In the rows, zero is written as 128.
[134  59 107 115 111 137 129 141 132 124 155 107  61 149 122  97 154 145
  95  97 118 130 105 122  95 104 123 167 138  82 151 148 148 132 168 103
 196  98 121  75  31 127 136  93 124  98 158 130 195]
(182)
[161 184 187 175 151 122 118 183 155 154 171 104  85 105  83 164  84 114
  23  76 157 146  74 114 157 143 154 159 137 123 115 108 148 142 152 106
 106 172 128  75 143  82 104 123 109 138 135 141 124]
(182)
[136 108 148 209 150 140 133 148  98 117 106 190 141 129 139 135  64 101
 131 132  62  83 172 100 156 112 161 148 153 104 129 155 144  59  90  64
  95 114 168  81 186  88 106 119 134 164 161 131  86]
(62)
[139 107 153 128  91 100  55 126 161  78 137 195 170 161 134 142 154  87
  22 108  89 177 153  25 148 164 122 102  95 146 207  84 143  69  71 178
  80 186 165  95 181 169 157 158  80 163 137 163  41]
(168)
[139 162 141 169 161 111 143 155 132 173 148 127 122 102 117 186 153 106
 114 140 149 142 103 106 140 151  97  81 129 133 104 172 181 107 140 100
 169  94 170 133 152 127 157 129 114 115 111 130 117]
(217)
[149 163 130 134 172 138 173  92 167 150 152 146 140  89 151 114 159 123
 217 138 151  95 116 163 133 115 118 130 102 157  83 132 116 128 146  76
 149 103 123 165 180 132  97 126 149  96 115 101 118]
(217)
[147 140 115 191 160 123 135 147 115 119 132  90 129 123 133 121 134 187
 152 125 122 103 126 133 149 109 139 162 127 144 122 103 141 180 150  35
 110 139 125 103 137  91 116 137 131 174 131 140 126]
(217)
[126 187 149 156 153 167 166  80 159 154 172 141  88 105 116 159 171 102
 184 123  83 117 132 180 117 107 124 105 121 125 130 123 160 105 117  64
 122 116 131 138 144 107  86 117 159  78 101 104 154]
(182)
[147 131  88 184 152 123 135 148  97 105 145  85 148 110 104 140 178 140
 144 148 125  89 113 121 142 138 170 133 135 138 125 109 144 161 170  80
 156 151 114 151 137  65 139 158 136 159 129 138 167]
(25)
[ 93 103 128 170 142 140 145 143  75  71 116 147 140 144 104 110 123 161
  86 158  84 126 136  81 147 126 166 100 143 105 160 109 133  89 110 127
 145 142 163  87 154 119 139 130 127 164 136 103 103]
(25)
[169 146 102 138 110 134 149 103 106 126 114 117 106  96 142 159  92 130
 145 135 120 150 131 145 130 103 135 178  95  72 134 116 132 175 112 163
 162 126 156 125 108  92  97 104 140 124 134 167 129]
(25)
[175  82  96 125 116 101  69 140 186 124 130  99 164 113 127  83 130  96
  68  81 124 175 133 103 144 124 161 187  95 165 151  96  96 147 185 134
 179 179 139  94 107  97 163 147 116 191 158 135 105]
(182)
[156 137 133 163 158 133 140 133 183 141 131 130  88 133 146 102  80 128
 173 103 160 126 103 150 109 116 103 174 119 117 115 146 111 167 122  73
 130  72 144 103 155 154 110 121 132 138 135 107  76]
(217)
[101 112 118 137 110 109 116 166 115 126 141 131 131 147 124 120 183 101
 112 121  99 162 120  87 136 117 136 108 142 142 170 140 130 106 107  94
 110 157 147 125 121 106 187 137 157 122 134  97 101]
(216)
[111 148 118  94 118 112 112 159 133 132 105  95  89 154 123 128 116 151
 100 129 163 144  80 130 125 122 128 137 111 101  98 133 123 120 101 123
 111 148 163 161 171 119 143 124 154 134 108 105 115]
(62)
[178 147 128 177 124 102  65 170 207  84 157  95  51 134 120 144 140  66
  89 105 161 161  81  78 146 173 148 201  85 122 122 184 139 110 135 112
 137 119 115  86 171  99  87 166 111 150 100 148  95]
(132)
[185 138 112 184  69 100 114 149  87 137 103  75  53 165  83 173  97 145
 142 114  96 145 128 157  68 131 112 212  93  86 155 148 157 178  82 102
  72 116 117  93  86 107 101 117 120 151 106 192 144]
(168)
[ 92 173 156 142 130 137 147 100 129 100 146 130 138 143 146 132 164 151
  90 148 124 127 119 180 164 135 170  99 127  83  96 128 138 129 135 181
 207 119 109 144 138 143 118 134 135  90 138 100 200]
(217)
[135 101 128 191 103 153 116 157 129  98 130  86  47 158 115 113 124 129
  92 118 105 140 119 168 117 139 151 179 139  88 128 159 153 132 128 112
 150 104 121  94 100 106  85 123 136 153 147 130 178]
(217)
[133 143 143 110 133 160 145 147 151 152 158 114 109 150 126 173 183 122
 152 121 110 137  91 135 107 167 125  86 107 144 143 165 133 140 127  90
 170 114 138 150 178 111 124 143 119 111  80  92 102]
(168)
[114 148 146 133 137 144 147 114 119 171 169 161 141 120 141 125 100 143
 163 144 156  55 155 126 146  86  74 125 141 114 112 121 117  91 134  98
  79 128 140 119 154 128 106 108 131  96 145 130 160]
(102)
[109 151 125 166 130 138 118  93 175 131 171 132 101 123  72 135 146  82
 136 127  90 104 130  82 124 110 110  99 146 117 176 112 167 102 174 122
 128 141 125 130 121 144 141 121 119  91 141 148 181]
(102)
[121 161 127 117  97 149 113 141  62 123 121 132  82 167 111 176  72 118
 144  80 203 109 122  91 100 133 104 141 117 138 153 131 140 129  82 146
  96  90 121  61  72 141  89 111 139 108  71 135 122]
(216)
[186 172 154 194 133 115 132 159 170 154 212 108  42 134  89 124  79 132
 171 116 126  89 120  83 111 134  68 186 152 162 121 203 130 109 157  38
  74 136 153 112 150 117 135 115  91  87 108 161 134]
(215)
[112 108 133 195 108 105  90  84 174  81 136 165 162 129 107 147 179  72
 101 157  78 126 185 146 145 122 189 130 125 145 160 174 154  90 159 160
 106 122 143 123 145 143 152 160 141 121 159 183 167]
(132)
[140  67 112 135 125 114 143 196 152 122 151 121 162 122 146 106 174 120
 176 141 115 135 109  87  94 137 157 172 162  99 180 142 140 133 148  56
 109 156 124 109 117  70 179 113 101 143 132 121 128]
(132)
[117 141 193 150 144 159  91 230 130 105 174  68  77 137 126 128 177  95
 102  81 248 118  63 118 102 164 126 166 125 169 138 130 125 106 103  87
 153 139 125  66 154 115  71 102 105 135 152 106  58]
(182)
[143 120 140 111 139  97 108 120 172 156 122 114 100 129 147 128  93 118
 142 119 117 148 132 151 105  80 130 167 132  47 116 145 170 149 163  64
 168 118 145  50  62 105 115  86 125 111 139 150  85]
(182)
[126 145  96 148  71 202 167 135 113 154 143  69  92 159 107 228 203 184
  91 117 187 118 132 198 105 142 185 126 108  88 102 124 139 183 110 119
 180 110 123 150 103 107  76 149 132 134  65 103 223]
(25)
[102 149 106  97 124 139 151 108 113 187 109  32 137 126 118 165 113 184
 205 122 200  83 151 134  82 107  87 132 143 209 153 109 104 126  70 107
  77  88 134 103 196 110 121 140 136  81  80  69  87]
(205)
[160 112  68 178 130 109 103 104 167 156 159  86 196 121  91 133 138 114
 107 121  82 138 150 126 143 134 142 136 121 132 157 112 157 202 199 123
 114 168 158 124  99 114 152 160 142 139 118 160 181]
(62)
[141 160 123  77  92 118  92 144 144 163 132 150 111 145 119  82  97  99
 140  78 143 126 117  93 101 140 136 113 118 174 169 131 109 135 107 144
 113  98  96 108  87 121 165 108 146 117 124 126 105]
(165)
[127 152 164 165 143 134 129 164 208 119 174 125  71 130  83 124 120 132
 131 101 137 110 108  85 111 120 130 109 146 138 151 161 139 118 155  62
  90 132 125 108 163 109 137 112 121 114 114 130 132]
(102)
[147 144 128 161 139 150 120 104  64 103 187 128  88  99 113 124 100 108
 162 121 146  68 177 108 140 129 116 120 147 155 110 142 136  60 150 114
 138 110  98 111 107 146  73 139 158  87 135 134 154]
(205)
[ 86 160 150 175 145 119 129 140  79 126 164 155 115 155 102 121  92 125
 175 120 159  70 123  83 137 113  98 121 132 138 132 135  93  87 119 103
  86 148 143 102 162 150 174 118 141 119 140 125 112]
(216)
[106 135 161  96 171 148 142 121 157  54  89 162 133 133 168  97  99 136
 126 104 132 142 126 128 104 137 129 102 114  92 109 123 118 112  85 155
 202  76 121  68 113 157  87 112 124 154 106  83  78]
(165)
[154 111 118 204 139 119  95 133 144 153 196 160  97 125  90 162 119  71
 138 149 112 123 154 103 143 124 125 133 116 150 179 170 128  77 135  79
 109 140 157 140 123 114 129 149 123 132 136 152  80]
(215)
[123 142 132 144 144 159 107  92 139 109 160  89 110 136 105 157  73 121
 148 102 120  97 169 132 129 127 143 135 149 129 134 152 144  94 132  90
 125 110 147 124 109 102  83 162 152 112  84 122 114]
(205)
[151 128 117  76 120 117 139 186  89 197 151  53 101 118 133 161 187  71
 137 114 208 146  76 144  86 184  62 159 129 113  84 115 154 153 140 150
 168 131  98 158  49 135 128 125  90 137 137 144 152]
(132)
[100 143 128 222 104 127 148 173 135  83 159 108 108 136  92 122 137 179
  88 112 150 128 144 114 118 152 132  89 174 103 117 187 119 126 119 182
 183 136 146 111 103 179 149 115 132 117 122 105 199]
(102)
[ 97 148 108 132 149 147 120 102 159 166 162  97 172 100 111 139 163  70
  94 128 159 126 131 155 136 135 103 115 127  66  81 128 167 123 150 137
 226  73 163 129  73 147  76 148 177 115 137 139 189]
(62)
[ 92 133 140  90 164 134 175 121 120 110  90 241 185 120 190  64  82 103
 147 170 136 102 158 108 154  92 102  64 169 114 153 117  91 101 138 157
 143  92 121  77 162 115 133  87 124 146 165 113  67]
(165)
[137 134 116 182 131 102  95 130  85 113 144  76 126 136  57 124 125 122
  56 122  97 117 131 120 149 134 145 129 120 175 138 123 129 128 148 132
 123 137 129 141 164 130 126 171 149 118 136 133 115]
(168)
[129 181 150 214 161 144 109 174  73 122 164  64  48 146  91 139 109 127
 111  77 221 115 129 103 134 163  95 208 118 177  86 112 112 142 104 152
  72 155 133  93 105 101  98 107  93 153 125 167  92]
(216)
[ 97 143  95 193 151 126 176  99 134 154 150  88 145 127  82 195 173 128
 142 147  90  91 139 145 175 101 144 132 122  72 182 102 122 116 153 122
  62 179 152 158 156  67 197 154 136  84 129 122 161]
(165)
[111 124  90  97 123 143 125 175 139 182 125 121 160  73 125 172 192  49
 131  96 173 126  78  79 143 149  99 125 134 102 103 114 158 104 159 113
 204 169 139 168 113  68 118 134 129 139 131 191 149]
(182)
[132 173 126 112 125 135 143 114 170 153 134 129 117  99 159 131  95 117
 198 122 137 146 110 122 113 141  74 143 137 133 115 141 133 116  95 130
  93 115 159 199 160 134 163 125 138 115 122 137 118]
(217)
[138 135 116 113 132 150 164 106 162 103  83 127 138 113 141 145 135 168
 121 123  99 120  95 121 138 126 189  99 126  58 105 132 141 145 142  79
 163 109 142 137 143 127 117 120 149 138  95  84 127]
(165)
[ 90  91 102  78 138 148 123 137  86 123 111 156 167 184 163  81  99 138
  59 119 134 136 163 139 149  90 104 125 136 101 105  82 133 111 109 169
 177 105 145  86  86 140  82 145 131 136 130 107 151]
(62)
[ 82 127 104 170 154 182 136 118  37 107 148 175 127 162 154 162 100 104
 186 139 183  67 184 154 183  87 122 111 141 128 120 114 138  68 129 172
 136  92 130 127 118 130  99 159 137 111 160 150 173]
(30)
[168 164 175 113 141 144 126 135 176 112 117 145 128 110 149 167  38 143
 125 128 155 119 130  96 129 126 165 147 126 122 120 147 129  91 106  97
  51  98 142 149 234  73 119 128 109 121  88  91  87]
(102)
[112 145 129 128 123 108 142 164  65 125 148 135 122 128  93  85 195  93
  83 154 149 130  86  70 150 146 130  56 135 139 164 102 130 120 134 151
 158 146 141  95 136 114 109 109 164 131 173 114  82]
(102)
[125 131 112 108 102 192 165 148 120 130 149 104 148 164 187 164 137 187
 128 114 171 147  97 147 110 153 138 149 131  35  83 115 112 179 113  94
 182 123 131 131 125  98 134 158 102 178  85  93 196]
(205)
[114 162 162 149 161 111 119  83 154 131 135 121 106 115 101 142 116 173
 126 126  62 151 176 108 127 150 138  89 117 123 145 138 145 127 118 118
  86 103  85 106 110 132 174 127 112 131 108 144 132]
(205)
[110 149 148  74 184 156 115 109 155 149 130 202 168  88 165 151  68  93
 179 131 117 117 144 132 160  99 126  94 132 127 141 119 133  94 132  75
  84 104 160 159 184 111 140 147 158  93 117 119  60]
(215)
[ 82 168 162 155 143 184 177  82 184  99 179 144 152 136 119 139 110 133
 138 123 103 119 165 169 137 100 182 123 159  58 120 103 138 100 136 102
 135 108 123 177 141 128 129 162 152  90 123  98 197]
(217)
[110 134 108 172 159 145 123  85 173 142 179 127 164  79 116 165 183 111
 172 162 103 132 162 132 118 137 145 113 141 143 192 121 147 137 162 101
 122 117 132 143 126 107 192 137 119 108 135 134 136]
(215)
[168 131  62 161 124 111 169 159 124 202 146  53 125 114 114 149  85 127
 182 124 214 161 117 120  97 118 106 213 144 130 117 117 123 163 131 143
  57 155 167 125 130  40 164 123 118 109 102 133 114]
(182)
[131 107 129 113 123 116 111 145 157 135 115 170 144 155 140 166  89  96
 132  79 123 174 125 103 137 101 117 177 120  80 179  94 152 159 114 208
 121 174 135 111  30 128 105 119  87 107 127 197 144]
(216)
[113 134 105 147 103 138 114 158 134 112 116 121  74 117  84 166 104 102
  91  50 115 162 121  62 118 145 146 131 123 112 135 129 137 125 119 194
 177 140  97 121  94 137 164 147 124 113 123 150 154]
(102)
[132 104 136  94 161 137 117  96 114 108  91 162 170 131 190 175  94  83
 113 136 129 134 154 152 143 138 127 120 121  91 107 143 145  95 115 178
 175  97 137 136 119 117 103 143 114 123 115 104 102]
(182)
[104  90 129 103 121 147 103  97 159  59  78 177 136 175 133  96  73 127
  85 109 104 154 165 120 101 109 133 147 115  89 200  70 120 127  94 195
 146 112 146  32 102 139 111 115 102 161 116 128 144]
(215)
[134  84 106 138 111 108 124 152 104 124 145 147 182 135 111 111 152 144
 114 140 118 116 147  66 136 123 137  93 139 151 188 117 134 150 169  89
  90 151 116  89 119 129 179 132 126 147 138 136 145]
(30)
[125 100 112 238  90 140 139 157 129  66 158 146  98 128 103 139 165  91
 123 113  87 139 155 119 154 166 152 154 152  85 134 194  98  99 163 150
 129 164 131 172 109 158 184 161 149 156 176 164 187]
(216)
[108 129 141 146 170 142 133 131  95 102 161 168 105 147 140  92  86 109
 153 109 122  81 108 124 135 106  98  77 139 137 148 147 109 156 141 123
 157 105 143 108 128 134 130 114 166 116 165 116 118]
(102)
[168 129 146 131  85 130 146 120 125 123 178 167  98 118 117 124 112 133
  83 132 106 157  74  96 107 134 135  73 151 109 162 157 149 140 114  53
 108 118 168  92 138 175 101 123 176 126 125 104  79]
(205)
[159 114 129 179 148 128 121 166 171 169 171 144  83 124 131 162 130 112
 190 120 185 112 117 100  99 135  89 137 130 138 190 169 134 133 136  34
  83 116 128  34  98 105 124  74  95 152  88 108  69]
(216)
[154 145 121 126 106 129 145 150 149 151 116 157 108 117 150 130  99 159
 159 133  94 135 110 151 117 124 143 149 168  81 104 143 136 130 114  90
 106 150 175 169 178 113 161 114 124  98 122 120 127]
(215)
[116 196 128 144 169 111 138 154 154 175 140 141 113 112 134 139  95 122
 194 127 169 109 104 118 129 138  92 122 158 139  92 163 117 112 118 114
 155  85 152 127 211 112 123 160 149  87 120 122  62]
(182)
[119  95  97 185  90 121 136 126 143 132 188 126 140 114  97 152 203 103
 128 143 118 121 160  77 133 119 142 128 129 123 205 119 127 101 164 127
 106 202 111  66  47 125 158 124 133 140 152 143 159]
(165)
[ 95 133 142 102 159 179 148 140  96 132 140 178 109 142 131 148  78 105
 156  97 163 104 116 140 122 113 111 100 141 128 126 131 135  92 101 104
 137  70 119 106  94 144  72 137 159 120 105 108 103]
(168)
[140 113 107  92 132 138  99 108 177 132 117  82 114 136 151 166 129 110
 145 107 115 176 136 146 103 159 104 126  80 124 132 130 129 136  97 184
 149 132 141 199 141 141 153 141  94 139  75 106 139]
(132)
[154 108  92  57 148 123  73 124 161 193  99  86 118 119 147 117 139  60
 128 116 164 147 142 119  96 126  53 120 119 181  94 107 168 122 143 173
 204  78 149 177 120 103 103 124  82 129 139 152  93]
(102)
[119 119 109 138 116 142  81 129  66  61 153 145  64 159 111 119 115 149
  28 133 115 107 134 146 142 141 159  74 145  74 123 145 170 117 157 120
 159 103 129 120  73 124 142 132 164 142 115 129 189]
(25)
[115 147 165 140 126 140 173 170 135 149 131 116 121 137 157 119 181 140
 101 148 138 159  80 142 160 127 127 148 117 111  86 155 112 124  87 137
 141 139 169 141 185 113 122 112 108 121 162 118 115]
(25)
[136 123 108 124  92 100 119 137  76  85  84 122 123 150 136  97 119 137
  89 145 135 120 140 138 132 122 144 145 134  99 111 137 131 101 101 148
 191 123 152 117  99 110  81 120 167 149 120 110 133]
(217)
[115  91  94 121 123 129 123 119 124 150 118 165 120 160 130 163 130 112
 103 125 105 113 123 107 170 102 110  94 121  76 170 130 158 119 154 131
 118 136 149  96 115 120 164 122 120 107 115 128 184]
(30)
[103 137 139 147 168 143 150 144 124  95 115 165 140 146 144 155  88 153
 134 104 143 113 135 110 122  99 190 125 138  73 120 112 149 165 124  79
 132 111 126  56 130 105 131 120 139 136 119 124 102]
(62)
[110 129 128 174 130 128 140 129 102 118 164  97 137 153  98 147 210  90
 125 142 132 123 130 137 124 136 144 133 115 172 151 120 139 136 124 107
 101 138 119 128 135 122 117 160 124 135 137 142 112]
(132)
[141 154 124 179  93 118 125 124 117 126 158 170 107 131  96 165 108 106
 137 136  84 101 157  92 122 126 117 114 152 119 215 153 155  90 119  98
  57 129 119  95  77 120 148 121 132 123 119 160 130]
(165)
[151  91 136 142 156 116 137 159 106 127  74 123 124 157 170 167  72 166
 165 136 117 137 151 199 123 114 110 178 116 110  89 168 118 107  85 148
 115 105 150 157 177 100 116 140  83 125 101 103 110]
(216)
[ 87 132 147 193 172 151  90 138 120 106 141 127  75 178 103 157 143 126
  96  95 105 116 104 130 146 113 164 143 104 167 149 148 115 130 117 122
 138 138 139 129 159 137 159 138 120 107 130  98  99]
(168)
[133 205 144 146 130  98  83 128 126 185 118 104 105  88  94 126  87 123
 102 106  83 168 135 102 129 133 103 154 113 126  81 123 178 123  97 138
  83 129 121 162 123 163 157  98 118  90 134 181 136]
(62)
[147 152 112 181 101 143 148 117 116 139 157 195 138 113 137 187 181  80
 157 161 101 136 128 127 143 131 117 109 122 137 185 155 147 126 120  91
  88 139 167 137 147 118 151 132 130 122 128 167 123]
(215)
[156  69 100 117 113 129 157 141  98 115  99 180 162 127 170  97 109 155
 150 120 155 112 131  89 133 116 160 124 111 146 105 130  81  95  81 116
 108 138 138 106 171 134 123 113 156 156 116  66  94]
(168)
[143 100 110 161 123  88 116  81 132 114 123  73 119 148  89 110 137 179
 103 129  72 146 145 149 116  98 160 164 100 157 109 119 153 129 114 128
 127 145 153 141  64 141 127 148 163 140 124 118 180]
(217)
[126  72 116  57 111 155 133 204  64 149 126 171 203 170 243  70 161 121
 150 138 214 118 168 126 135 117  59 119 149 182 128 117  84 119  97 156
 177 130 145  63 125 131  89 112 100 143 142  65  93]
(30)
[135 146 122 127 163 159 151 106  67 135  98 168 122 130 140 154  20 123
 145 105 149  96 140 151 159 103 136 144 142  99 116 121 152 109  94 146
 114  46 180  84 117 103  82 127 151  85 117 132 113]
(215)
[119 143 121 126 119 112 102 135 100 134 113  85 160 123 133  68 153 150
 108 111  99 153 104 143 135 130 121 135 117 144  66 104 156 138 119 191
 167 134 151 152 156 138 160 117 124 100 163 160 203]
(168)
[153  74 107 179 119 160 147 134 160 114 202 121  84 148  93 148 167 116
 123 126 117 125 105 116 114 136 147 137 123  84 168 171 136 119 174  42
 132 118 149 125 105 128 132 141 138 135 118 114 139]
(168)
[127 131 148 145 159 140 194 135 172 117 173  91 143 117 110 141 134 141
 150 110 140 126 127 126  96 111 114 144 151 105 154 107 144 146 159 125
 128 135 112  85  62 104 141 115  95 113 127 131 187]
(165)
[114 169 150 127 139 133 128 159 123 142 128 124 119 140 119 142 116 135
 162 106 177 101 117 122 116 156 112 124 128 170 125 156 120  97  85  94
  96  94 145 136 158 137 130 140 152 113  88  92  83]
(217)
[108 133 141 194 143 165 188 113 120  78 110  98 117 180  94 187 114 115
 149  81 134 136 157 188 118 164 159 153 115  82 138 110 125 118  77 237
 136 114 146 126 130 115  97 166 102 119 121 148 152]
(182)
[ 73 167 153 113 164 143 121 110  85 104 154 134  99 145 148 101 164 151
 151 126 125  89 109 112 163 105 110 101 115 144 103 103 117 102 127  90
 152 145 121  86 140 136 108 117 156 115 130  93 115]
(216)
[115 132 143 129 144 142 120 151  94 138 173 121 139 123 110 137 189 119
  84 129 139 139  89  97 105 189 154 134 131 145 164 111 131 158 100  95
 141 124 122 116  93  97 137 128 116 136 132 116  64]
(215)
[120 132  95 130 110 133 111 129  42 103 134 182 117 110 117 190 170 145
 124 141 130  79 164  55 134 153 113  74 135 135 180 122 164 123 142  69
  79 144 110 111  91 103 159 122 140 162  98 185 117]
(30)
[132 153 130 170 113 143 165 104 151 122 161 150 134 113 127 155 161 131
 208 125  96 136 149 100 104 120 134 158 118  90 160  92 131 135 135  52
  92 160  84  96 109 123 158 115  94 154 116 146 134]
(216)
[ 90 127 110 116 173 148 129 138 106 120 107 107 162 154 153 139 160  94
  80 151 147 122 187 194 176  75  95  75 138 140 148  82 146 127 151 170
 209 126 163  93 155  74  45 137 116 129  99 105 144]
(132)
[109 150 142 131 159 143 151 176 115 149 141 131 133 121 107 134  92 152
 104 105 126 122  91 106 141 136 126 118 160  92 117 125 147 110 117 118
 180  92 131 120 141 111 104 136 117 105 114 121 132]
(168)
[106 190 155 159 143 163 174 130 128 129 200 118 107 104 115 122 137 165
 154 131 109 105 101 131 110 141  96  76 181 102 183 114 136 196 147  61
 137 127 113 115  69 120 125  88 140 158 143 125 144]
(102)
